Here is a tiny trained network, its code and every weight. The questions are about switching its units off for an input and a class, where a switched-off unit gives its printed mean instead of its output.

import numpy as np


def w(rows, s, z=0):
    codes = np.array(rows[::2]) - 128.0
    scale = np.full(codes.shape[1], s)
    scale[-1] = z or s
    return codes * scale


def f(y):
    return np.maximum(y, 0)


def log_softmax(a):
    a = a - a.max(-1, keepdims=True)
    return a - np.log(np.exp(a).sum(-1, keepdims=True))


def net(x, mask):
    res = np.array(x, float).reshape(1, 3) / 4 @ E
    y = f(res @ A[0][:, :-1].T + A[0][:, -1])
    res = res + np.where(mask, y, B[0][:, -1]) @ B[0][:, :-1]
    return log_softmax(res[-1] @ U[:, :-1].T + U[:, -1])


A, B = {}, {}
E = w([
[193,102,212,153],'x0',
[204,141,85,143],'x1',
[118,202,148,249],'x2',
],0.013)
A[0] = w([
[127,113,87,70,51],'N1',
[202,112,189,138,159],'N2',
[71,73,147,44,208],'N3',
[110,157,107,169,115],'N4',
[121,96,33,79,255],'N5',
[46,54,183,114,151],'N6',
[151,107,193,184,142],'N7',
[238,42,157,82,154],'N8',
[121,159,178,196,178],'N9',
[163,139,79,90,131],'N10',
[168,128,173,126,165],'N11',
[96,223,156,247,220],'N12',
[124,87,3,116,153],'N13',
[167,110,203,149,117],'N14',
],0.011,0.0046)
B[0] = w([
[114,115,133,228,165],'N1',
[206,86,216,145,186],'N2',
[59,133,132,54,213],'N3',
[117,201,77,118,160],'N4',
[88,33,114,45,209],'N5',
[85,187,157,63,186],'N6',
[209,81,145,200,182],'N7',
[194,150,151,2,214],'N8',
[107,111,156,226,197],'N9',
[190,40,104,168,162],'N10',
[153,117,214,158,165],'N11',
[72,193,78,211,249],'N12',
[123,34,91,178,188],'N13',
[185,73,143,134,176],'N14',
],0.0075,0.016)
U = w([
[181,108,102,122,140],'0',
[112,55,2,166,128],'1',
[4,162,165,106,150],'2',
[187,156,183,104,133],'3',
[141,199,116,142,2],'4',
[72,247,68,209,136],'5',
[168,95,181,235,168],'6',
],0.0095,0.0057)

Each question gives the input, the list of numbers given to net, and the class t.
The units are the neurons (one row each of A and B). Each row of codes is followed by its name. A weight is (code - 128) times the scale printed after its matrix; where a second scale follows, it is the last column's (A, B and U).
mask holds one flag per neuron, in row order. A switched-off neuron (its flag False) gives its mean, the last column of its row in B, instead of its output. The means were averaged over made-up inputs and are rounded, as every weight is.
A unit's drop is (log p(t) with every unit on - log p(t) with that unit switched off) / (log p(t) with every unit on - log p(t) with every unit switched off).
The circuit of an input: a set's keep is (log p(t) with only the set's units on - log p(t) with every unit switched off) / (log p(t) with every unit on - log p(t) with every unit switched off). Starting from the 12 units with the biggest drops (on a tie, the unit counted first), units are removed one at a time, each time the one whose removal leaves the highest keep (on an exact tie, the one counted first), for as long as the keep stays at least 0.8.
circuit, biggest first: the units of the circuit, biggest drop first
top k neurons: the k neurons with the biggest drops, biggest first
drop when u is switched off: that unit's drop, to one decimal
input [4,-4,-8], class 2: top 4 neurons : (N3 N6 N7 N5)
input [0,7,7], class 5: circuit, biggest first : (N12)
input [-1,-1,0], class 2: circuit, biggest first : (N7 N10)
input [2,-2,-1], class 3: circuit, biggest first : (N12 N13)
input [6,2,-1], class 3: top 2 neurons : (N8 N12)
input [7,-6,-1], class 3: top 4 neurons : (N6 N12 N8 N13)
input [8,-5,-2], class 3: circuit, biggest first : (N8 N12)
input [6,-6,-6], class 3: top 2 neurons : (N8 N12)
input [8,3,-4], class 3: drop when N8 is switched off : 0.8
input [2,-1,6], class 5: drop when N10 is switched off : 0.1
input [1,4,8], class 5: drop when N12 is switched off : 1.3
